Where the symbols take the points:
DJ zo BL
DJ ba GZ
DJ se ZS
DJ za ZT
HZ zo RZ
HZ ba NR
HZ se HN
HZ za ZP
DT zo RL
DT ba JZ
DT se ZB
DT za GG
GS zo RJ
GS ba ZF
GS se JH
GS za QL
QD zo DG
QD ba JP
QD se BG
QD za ML
SM zo FT
SM ba RZ
SM se FZ
SM za JH
CC zo CR
CC ba MR
CC se ZC
CC za BM
CD zo MF
CD ba LC
CD se FF
CD za HL
DQ zo ZT
DQ ba BZ
DQ se GD
DQ za NH
RG zo ZF
RG ba FT
RG se ZP
RG za HT
JZ zo FJ
JZ ba JC
JZ se JF
JZ za DT
PJ zo MR
PJ ba LJ
PJ se CD
PJ za PF
BP zo QJ
BP ba MJ
BP se GQ
BP za HR
NJ zo BF
NJ ba PM
NJ se GJ
NJ za HB
ZG zo BM
ZG ba PF
ZG se RZ
ZG za ZF
NC zo HD
NC ba SJ
NC se TH
NC za LD
PC zo SF
PC ba GN
PC se GS
PC za GZ
JF zo TP
JF ba BH
JF se HH
JF za ZB
HL zo ZC
HL ba CD
HL se MM
HL za RZ
HJ zo ZP
HJ ba FZ
HJ se SF
HJ za QH
BT zo MG
BT ba GQ
BT se DJ
BT za FR
ZF zo FC
ZF ba ZG
ZF se SM
ZF za GS
PB zo MZ
PB ba NH
PB se JZ
PB za MN
MB zo MM
MB ba NZ
MB se RF
MB za HN
ZT zo HG
ZT ba DJ
ZT se DD
ZT za MP
GG zo LF
GG ba DT
GG se DN
GG za JP
TQ zo JQ
TQ ba QJ
TQ se MG
TQ za TR
FM zo BH
FM ba JD
FM se PG
FM za QF
BG zo JL
BG ba RQ
BG se SJ
BG za RD
BH zo JG
BH ba ZD
BH se CH
BH za JF
ZD zo TR
ZD ba HR
ZD se FR
ZD za BH
CR zo TZ
CR ba TG
CR se PJ
CR za RF
RR zo CJ
RR ba TH
RR se TG
RR za NZ
PP zo NJ
PP ba ZM
PP se JP
PP za CM
CJ zo NC
CJ ba TC
CJ se FG
CJ za FF
TM zo QC
TM ba RF
TM se ZG
TM za GN
GD zo DD
GD ba JB
GD se ZD
GD za JC
CL zo LG
CL ba MZ
CL se RL
CL za PM
HM zo LM
HM ba SF
HM se BR
HM za BL
DP zo JZ
DP ba TP
DP se QF
DP za FB
LD zo LC
LD ba NC
LD se RR
LD za CP
SF zo NF
SF ba BS
SF se RJ
SF za HM
PG zo CH
PG ba SZ
PG se NH
PG za LG
ZP zo SM
ZP ba HZ
ZP se NF
ZP za MJ
NZ zo FF
NZ ba RR
NZ se CR
NZ za MB
ZM zo PM
ZM ba MN
ZM se GG
ZM za PP
ZL zo ZH
ZL ba ZJ
ZL se PM
ZL za SN
HR zo TQ
HR ba BP
HR se BT
HR za ZD
MP zo SZ
MP ba ZT
MP se QR
MP za MZ
PM zo TD
PM ba CL
PM se LF
PM za NJ
DN zo FB
DN ba ZB
DN se ZL
DN za RQ
RQ zo ZZ
RQ ba DN
RQ se SN
RQ za BG
NH zo MP
NH ba DQ
NH se JC
NH za PB
ZC zo PJ
ZC ba MF
ZC se CP
ZC za NG
CN zo DN
CN ba ZH
CN se BF
CN za CG
FB zo DT
FB ba DP
FB se ZH
FB za ZZ
HB zo CT
HB ba NJ
HB se DG
HB za TH
NG zo PF
NG ba ZC
NG se NR
NG za FT
SR zo NR
SR ba MM
SR se QC
SR za FZ
RD zo QT
RD ba BG
RD se NC
RD za MF
GJ zo ZM
GJ ba LF
GJ se ZZ
GJ za DG
LJ zo ML
LJ ba QT
LJ se LC
LJ za PJ
QR zo DQ
QR ba DD
QR se JG
QR za FJ
MM zo CP
MM ba FF
MM se TJ
MM za SR
LC zo RD
LC ba HD
LC se CJ
LC za CD
FG zo TH
FG ba CM
FG se ML
FG za TZ
QJ zo HT
QJ ba JH
QJ se QH
QJ za TQ
JC zo QR
JC ba GD
JC se BH
JC za JZ
FJ zo NH
FJ ba QR
FJ se TP
FJ za RL
MZ zo PG
MZ ba MP
MZ se FJ
MZ za CL
PH zo GZ
PH ba BR
PH se JQ
PH za BZ
JL zo JP
JL ba ZZ
JL se CG
JL za QT
FF zo LD
FF ba CJ
FF se TZ
FF za MM
QN zo CM
QN ba DG
QN se QT
QN za TG
MN zo CL
MN ba PB
MN se DT
MN za ZM
BZ zo DJ
BZ ba PH
BZ se JB
BZ za DQ
QT zo QD
QT ba JL
QT se HD
QT za LJ
HH zo FM
HH ba CH
HH se MZ
HH za ZJ
BS zo HN
BS ba QC
BS se FC
BS za SF
TD zo ZJ
TD ba LG
TD se MN
TD za BF
TJ zo NZ
TJ ba TZ
TJ se CC
TJ za QC
TR zo JB
TR ba TQ
TR se QS
TR za JG
JG zo GD
JG ba TR
JG se JD
JG za TP
ZB zo DP
ZB ba JF
ZB se ZJ
ZB za DN
DD zo BZ
DD ba ZS
DD se TR
DD za QR
GQ zo QH
GQ ba LM
GQ se GZ
GQ za BT
TG zo FG
TG ba QN
TG se LJ
TG za CR
NR zo HL
NR ba CP
NR se MB
NR za HZ
FZ zo HZ
FZ ba SR
FZ se BS
FZ za HJ
RZ zo NG
RZ ba HL
RZ se SR
RZ za SM
RL zo PB
RL ba FJ
RL se DP
RL za LF
CH zo JD
CH ba FR
CH se MP
CH za HH
LM zo HJ
LM ba NF
LM se PC
LM za GQ
TC zo SJ
TC ba CT
TC se CM
TC za CJ
QH zo MJ
QH ba HJ
QH se HM
QH za MG
LF zo MN
LF ba RL
LF se FB
LF za GJ
FT zo ZG
FT ba NG
FT se HZ
FT za RG
NF zo FZ
NF ba HN
NF se GN
NF za LM
SZ zo FR
SZ ba HG
SZ se DQ
SZ za PG
FC zo TM
FC ba BM
FC se FT
FC za RJ
JH zo RG
JH ba SM
JH se HJ
JH za QJ
JD zo ZD
JD ba QS
JD se SZ
JD za FM
LG zo HH
LG ba PG
LG se PB
LG za TD
CP zo CD
CP ba LD
CP se NZ
CP za NR
SN zo CN
SN ba ZL
SN se NJ
SN za SJ
TZ zo RR
TZ ba FG
TZ se MR
TZ za TJ
MR zo TG
MR ba ML
MR se MF
MR za CC
HN zo SR
HN ba MB
HN se TM
HN za NF
HD zo BG
HD ba CG
HD se TC
HD za LC
JB zo ZS
JB ba JQ
JB se HR
JB za GD
DG zo PP
DG ba GJ
DG se JL
DG za QN
SJ zo CG
SJ ba SN
SJ se HB
SJ za NC
BF zo ZL
BF ba TD
BF se ZM
BF za CT
BL zo GQ
BL ba HM
BL se PH
BL za HG
ZH zo ZB
ZH ba QF
ZH se TD
ZH za CN
PF zo CC
PF ba PJ
PF se HL
PF za ZG
BR zo PC
BR ba RJ
BR se HT
BR za PH
RJ zo GN
RJ ba FC
RJ se RG
RJ za BR
FR zo QS
FR ba BT
FR se ZT
FR za CH
HT zo GS
HT ba RG
HT se MJ
HT za JQ
BM zo RF
BM ba CC
BM se NG
BM za FC
JQ zo QL
JQ ba HT
JQ se BP
JQ za JB
QF zo JF
QF ba FM
QF se LG
QF za ZH
HG zo BT
HG ba BL
HG se BZ
HG za SZ
TP zo JC
TP ba JG
TP se FM
TP za DP
QS zo HR
QS ba MG
QS se HG
QS za JD
CG zo RQ
CG ba CN
CG se CT
CG za HD
ZZ zo GG
ZZ ba FB
ZZ se CN
ZZ za JL
ZJ zo QF
ZJ ba HH
ZJ se CL
ZJ za ZL
TH zo TC
TH ba HB
TH se QN
TH za RR
GZ zo HM
GZ ba PC
GZ se QL
GZ za DJ
ZS zo PH
ZS ba QL
ZS se TQ
ZS za DD
MF zo LJ
MF ba RD
MF se LD
MF za ZC
CM zo HB
CM ba PP
CM se QD
CM za FG
QC zo MB
QC ba TJ
QC se BM
QC za BS
RF zo TJ
RF ba CR
RF se PF
RF za TM
JP zo GJ
JP ba GG
JP se RQ
JP za QD
MJ zo JH
MJ ba ZP
MJ se LM
MJ za BP
QL zo BR
QL ba GS
QL se QJ
QL za ZS
MG zo BP
MG ba QH
MG se BL
MG za QS
CT zo SN
CT ba BF
CT se PP
CT za TC
ML zo QN
ML ba QD
ML se RD
ML za MR
GN zo BS
GN ba TM
GN se ZF
GN za PC

The rows follow the links: the fewer symbols apart two points are, the more alike their rows tend to be.

Each row is also shifted at random along 10 hidden directions that mean nothing.

Some points, each with a row of numbers:
HT
(374, 88, 313, -168, 247, 68, 143, 199, -96, 288, 524, -202, 529, 64, -272, -368, -312, -655, 80, -649, 0, -354, -218, -410, -132, 315, -358, -235, -987, -9, 135, -28, 270, -587, -50, -6, -24, -161, 98, 530, -46)
MP
(167, -365, 31, -139, 200, 254, -344, 70, -30, 157, -207, 6, 24, 146, 263, 243, 46, 385, 16, -8, 87, 140, -22, -270, -191, 37, 8, 25, -378, -129, -146, -115, 197, 55, -14, 93, -205, -76, 14, 60, 155)
QR
(-264, 184, 155, -69, -54, -103, 33, 21, -164, -130, -324, -5, 289, 97, -191, -353, -57, -200, 225, -518, 271, -22, -99, -30, -405, 215, -11, 236, -282, -33, -202, -41, -98, -90, -448, 106, -86, -146, 165, -46, 51)
CN
(-339, 274, 66, -137, 168, 2, 26, 219, -22, 286, 831, -108, 328, 238, -361, -38, 85, -330, 161, -241, -159, -57, -1, -33, -108, -68, -189, -105, -339, 82, 122, -127, 229, -441, 221, -224, -120, -338, -196, 342, 285)
RD
(1017, 226, 108, -183, -107, 44, -274, -114, -39, 46, 549, -144, 249, 210, -402, 117, 295, -81, -49, 559, -151, -409, 190, -458, 19, 118, 358, 151, 78, -459, 337, -281, 159, -88, 231, -299, 116, -440, -119, 14, -284)
DQ
(48, -287, 77, 11, -123, 258, -214, 118, -189, 103, -538, 6, -17, -144, 334, 525, 79, 309, -57, 334, -8, 362, 2, -336, 243, -165, 355, -72, 135, 98, 126, 28, -301, -213, -246, 178, 143, -353, 127, -152, 152)
QF
(264, -153, 237, -185, -59, 135, 166, -263, -301, 42, -528, 99, -8, -196, 26, -172, 76, -73, -191, -122, 127, -325, 104, -234, -86, 159, 140, 401, -150, -120, -91, -301, -113, -245, -323, -129, 72, -304, -117, 41, -211)
JC
(-14, 0, -395, -196, -142, -305, 58, 591, -173, -389, 208, 124, -266, 265, -63, -115, -59, 112, 263, 46, -26, 406, -26, 265, -401, -102, -17, 199, -168, -211, -204, -147, 215, 635, 154, 65, -637, 367, -9, -93, -28)
SN
(301, 244, -146, -146, -28, -51, 326, 217, -176, 43, 203, -20, 187, 90, 128, -29, 23, -233, 71, -82, -227, 225, 157, 514, 277, -297, -234, -66, 156, 577, -78, 11, -375, -40, -369, 61, 148, 259, -80, -297, 135)
FT
(496, -264, -11, 83, 237, -342, 110, 196, -53, -336, -95, 172, -489, -53, 65, -169, -14, 54, 226, -108, 22, 50, 147, 149, 71, 174, 104, 168, -103, -280, -6, 1, 310, 242, 375, -12, -102, -102, 120, 207, -143)
QJ
(157, -167, -247, -98, -108, 313, -65, -111, 13, 118, 172, -91, 55, -70, 412, 209, -143, 76, -153, 318, 19, -77, -88, -193, 117, -43, -49, -234, -68, 151, 30, 129, 94, 21, -88, 169, 228, 523, 185, -180, -290)
HL
(-648, -162, 221, 115, 269, -234, -54, -291, 89, -302, 18, 19, -226, -137, 212, 110, -30, 88, -34, -11, -53, -75, -82, 304, -47, 292, 85, 101, -145, -250, -301, 130, -94, 42, 139, 81, -147, -237, -21, 240, -120)
PM
(-421, 296, -47, 85, -171, -77, -447, 242, -185, 42, 445, -155, 358, 281, 253, 278, 218, 131, -161, 545, -166, 344, 59, -50, 382, -128, 60, 70, 26, 76, 12, -156, -212, 34, -53, -9, -58, -14, -95, -653, -53)
DJ
(407, -122, -241, -68, 55, -404, -408, 644, -291, 44, 632, -1, 27, 342, 488, -52, 33, 252, -113, 394, -159, 145, -44, 7, 398, -1, -12, -44, -604, -142, 84, -61, 248, 165, 441, -99, -259, 357, -46, -335, -28)
TM
(469, -182, -64, 14, -33, 126, 372, 413, 86, -149, -79, -31, -198, -149, -534, -58, -146, -272, 79, 83, -177, 76, 86, -197, 139, -138, 71, -197, 39, -21, 342, -37, 258, 222, 259, -125, 37, 5, 85, 454, -208)
GJ
(-732, -392, 346, 22, 348, 339, -39, -202, 327, 17, -799, 39, 14, 144, 100, -98, -68, 308, -63, -351, 139, -146, 177, 82, -373, 93, -451, 241, -220, 84, -560, -198, -76, 484, -314, 268, -170, 141, -263, 34, 128)
FF
(144, 107, 207, 156, -51, 67, -1, 398, 0, -145, 5, -125, 277, 28, -23, 225, -55, -279, 106, 46, -379, 333, 6, -24, 438, -55, -105, -25, 54, -57, 101, 10, -331, 150, -201, 65, -17, -180, -128, -182, -174)
CP
(-621, 127, 9, 185, 113, -75, 243, -16, 59, 9, 655, -58, -28, -218, -15, 191, -106, -409, 76, -129, -267, 257, -124, 305, 161, 21, -78, -263, 62, 112, 99, 186, 108, -286, 200, -55, -56, -158, -31, 329, 33)
ZD
(-394, 170, -125, -63, -197, -30, -272, -144, -78, 69, 235, -39, 79, 210, 197, 81, 187, 148, 56, 358, 218, -200, -46, -329, -209, 139, 219, -16, 33, -212, 120, 93, 109, -64, 42, 158, 65, 67, 177, -424, 87)
JP
(-508, -47, 69, -131, -79, 583, 156, -165, 214, 158, -254, -160, 370, 170, -85, 15, -42, -121, -174, 107, -120, -195, 157, -131, -141, -45, -330, -58, 38, 157, -108, -151, -62, 491, -440, 135, 57, 491, -188, -231, -166)
JB
(-414, -101, -80, 137, -101, -398, 84, 308, -107, -191, -169, 143, -266, 25, 85, -350, -122, 76, 19, -78, 177, 46, -32, 195, -104, 23, -31, 150, -135, -2, -89, 20, 97, 181, 132, 95, -177, 238, 36, -99, 111)
SJ
(-587, 160, -166, -48, 315, -83, -661, -154, 223, 155, 97, 33, -106, 205, 225, 516, 471, 760, -110, 84, -198, 401, -224, 150, 308, -217, 29, -348, 180, -194, -101, 172, -420, 222, 490, -211, -298, -158, -101, -189, 405)
QH
(69, 129, -209, -155, -145, -81, 47, -211, 90, -291, 84, 60, -196, -15, -133, -172, -14, 4, 265, -41, 301, -365, -206, -108, -568, 182, 142, 115, 44, -380, -114, 204, 163, 140, 111, 76, -32, 139, 205, 89, -215)
NJ
(291, 178, -37, -220, 41, 82, -247, 297, 208, -33, 1, 1, 111, 371, -393, 156, 343, 269, 306, 15, -121, -25, -73, -88, -248, -247, 0, 12, 91, -283, -35, 34, -205, 296, 182, -153, -238, -265, -237, 57, 342)
TH
(547, 338, 219, -66, -400, 167, 112, 59, -170, 68, 241, -250, 509, -123, -723, 135, 64, -556, -184, 430, -330, -72, 131, -408, 316, -64, 400, -18, 249, -51, 524, -282, -227, -365, -242, -349, 262, -548, -70, 142, -359)
GD
(-424, 56, -7, -57, 51, -82, 37, 424, -57, 19, 318, -6, -54, 205, -338, -144, -6, -160, 232, -206, 91, 52, -108, -363, -398, 94, -37, -76, -495, -286, 136, -78, 454, -5, 380, -27, -408, -188, 72, 291, 231)
BR
(473, -369, -18, -119, -90, 486, -264, -40, 62, 135, -45, -102, 6, -134, 305, 616, -49, 268, -130, 576, -121, -41, -110, -561, 107, -78, 259, -244, -20, -173, 193, 95, -15, -91, 25, 127, 157, -50, 80, 87, -182)
JG
(267, -311, 201, -86, 46, 140, -101, -402, -261, -33, -598, 35, 121, -2, 608, -51, -8, 167, -24, -25, 335, -210, 170, -70, -207, 367, 120, 401, -209, 32, -364, -124, -34, -54, -623, 347, 207, 39, 172, -396, -185)
TC
(-59, 34, -155, 98, 460, -171, 38, -281, 115, 301, 193, 159, -389, -187, 130, 130, 148, 281, -153, -416, -70, 407, -6, 552, 326, -256, -150, -343, 166, 454, -118, 78, -39, -354, 418, -229, -61, -129, -31, 311, 498)
ZP
(170, -182, 175, 162, 38, -19, 100, 350, 74, 29, 267, -111, 160, 131, -121, -229, -368, -369, 40, -66, -93, -17, 54, -194, -107, 261, -241, -98, -458, -156, 181, -108, 530, 226, 102, 153, -219, 215, -18, 171, -91)
CL
(470, 43, -124, 6, -6, -105, -106, 608, -248, 42, -288, 90, -46, 102, 261, 101, 148, 283, -222, 26, -202, 600, -11, 88, 585, -391, -171, -23, -113, 294, -82, -143, -451, 191, 18, -77, -239, 127, -133, -431, 156)

From each start, follow one symbol. Which point do you reach?
Answers are names.
start (2, -379, 93, 23, -1, 206, 381, -387, 7, -93, -616, 73, -63, -259, -2, -598, -324, -222, -72, -411, 432, -495, 9, -19, -441, 352, -133, 342, -286, 109, -280, -65, 424, 72, -384, 44, 213, 406, 124, 265, -382)
zo
GZ
start (686, -53, -254, -96, -316, -194, -61, 308, -322, -205, 151, 47, -68, -67, 92, 20, 66, 34, 47, 458, -29, 23, -91, -33, 189, -55, 461, 166, 75, -169, 209, 64, 46, -55, 51, -196, 86, 24, 100, -113, -264)
ba
QH
start (-1024, -295, 204, 115, 96, -38, -624, -209, 73, 8, -599, 40, 33, -68, 316, 74, 14, 564, -196, -12, 203, -102, -248, -219, 49, 182, 185, 116, -224, -321, -139, 91, -173, -36, -22, -31, -2, -165, 17, -38, 3)
za
TR
start (-819, -17, -279, -162, 178, -156, -125, 713, 179, 59, 166, 114, -270, 226, -416, -39, -84, 324, 78, -408, -180, 452, -276, 29, -308, -373, -370, -268, -430, -193, -74, -116, 170, 420, 631, -211, -875, 170, -256, 482, 453)
za
CL
start (-385, 324, -103, -46, -243, -237, -55, 449, -214, -156, 109, -3, 64, 96, -254, 81, 98, -98, 285, -13, 9, 358, -194, -141, -101, -114, 246, -48, -9, -144, 184, 72, -151, -120, 20, 13, -217, -341, 166, -68, 192)
ba
HG
start (36, -52, -102, -206, 196, -95, 219, -307, -263, -63, 357, 47, -62, 163, 670, -137, 95, -97, -195, 112, -107, -110, 328, 467, 127, 268, -246, 202, -214, 115, -399, -214, 93, 362, -176, 156, -63, 568, -57, -521, -364)
zo
JP
start (-412, 647, -29, -203, -279, -272, -17, 462, -269, 130, 175, -160, 723, 310, -324, -480, -103, -378, -124, -385, -142, 68, -225, 35, 222, -149, -368, -107, -372, 208, 28, -90, -571, -26, -431, -124, -141, 348, -80, -442, 18)
zo
FJ
start (384, 104, -134, -57, 72, -404, 80, 349, -89, -305, 463, -36, -100, 77, 33, -28, 3, -72, 10, 204, -243, 118, -15, 370, 311, -53, 6, -135, -164, 31, -49, 115, -173, 182, 247, 2, -67, 151, 69, -41, -164)
zo
HL
start (256, 20, -69, 38, 120, -19, 267, -336, -28, -12, -161, 37, -101, -31, 202, -225, -2, -12, -263, -103, 21, 83, 218, 498, 133, 34, -237, 47, 132, 396, -310, -133, -59, 297, -212, 20, 50, 484, -15, -280, -136)
se
QD
start (108, 105, 295, 100, -88, 259, 166, -82, 195, -10, -217, -244, 480, -75, -431, -72, -149, -394, -68, -117, -126, -153, -160, -56, 12, 61, -80, -151, -37, 126, 35, 155, -276, -32, -376, -27, 195, -61, -44, 236, -118)
zo
CP
start (343, -122, -217, 233, 67, -172, 317, -245, -9, 155, 128, 136, -344, -314, 354, -63, -184, -102, 71, -143, 93, 141, 173, 434, 309, -28, 11, -196, 429, 462, 202, 248, 274, -366, 44, 90, 417, 224, 251, 12, 132)
zo
HZ
start (381, -501, -32, 76, 166, 429, 570, -262, 213, 402, -362, 146, -393, -161, -82, -382, -216, -99, -31, -376, 453, -392, 203, -176, -575, 25, -306, -76, -147, 415, 15, -35, 809, -137, 119, 126, 162, 356, 60, 514, 368)
ba
ZS
start (-920, 475, 15, 2, 5, -43, -460, -460, 220, 77, -48, -109, 294, 201, -174, 78, 314, 286, -173, -18, 11, -10, -207, 36, 41, 38, 1, -150, 268, -193, -97, 109, -450, 217, -13, -168, -61, -4, -25, -340, 95)
za
ML
start (31, -246, -323, -14, -229, 91, 330, 444, -52, -361, -121, 65, -361, -180, -141, -37, -244, -81, 77, 190, -30, 238, -89, -31, -144, -161, 52, 23, -20, -71, -3, 3, 274, 496, 136, 7, -240, 415, 100, 212, -356)
se
GZ
start (87, 675, -93, 128, -409, -346, 191, 170, -106, 56, 712, -201, 525, 65, -510, -379, -173, -782, 250, -134, -53, -59, -127, 8, 141, 86, 71, -255, 217, 87, 582, 244, 64, -419, -169, -117, 316, 29, 232, -134, -25)
ba
ZG
start (54, 139, -13, 106, 1, -75, 13, -242, -122, 4, -266, 125, -138, -7, 197, -182, 211, 142, -94, -130, 268, 30, 79, 146, -1, 14, -30, 290, 150, 194, -242, -107, -73, -71, -89, -26, 53, -19, -16, -347, 85)
ba
PB
start (112, 193, -111, 115, -87, 12, 227, -98, 267, -160, 278, -60, -26, -12, -283, -32, -21, -257, 155, -2, -55, -55, -137, 264, -215, -13, -63, -149, 269, -2, 9, 257, 75, 196, 103, -41, -9, 165, -20, 177, 8)
ba
MR
start (-260, 18, 116, 299, 151, -246, -76, 94, 240, 86, -206, 29, -3, -28, -8, -118, -274, 41, 119, -544, 100, 208, -201, 189, -53, 0, -274, -281, -42, 160, -15, 283, -120, -110, 12, 216, -86, 35, 65, 139, 471)
se
RG
start (126, -193, -155, 16, -76, 467, 127, -235, 41, 244, 64, 49, -300, -63, -14, 121, 175, 91, -221, 351, 140, -119, 176, -376, -209, -80, 45, 92, 160, 5, 103, -257, 565, 59, 290, -169, -29, 72, -114, 72, -46)
se
ZB
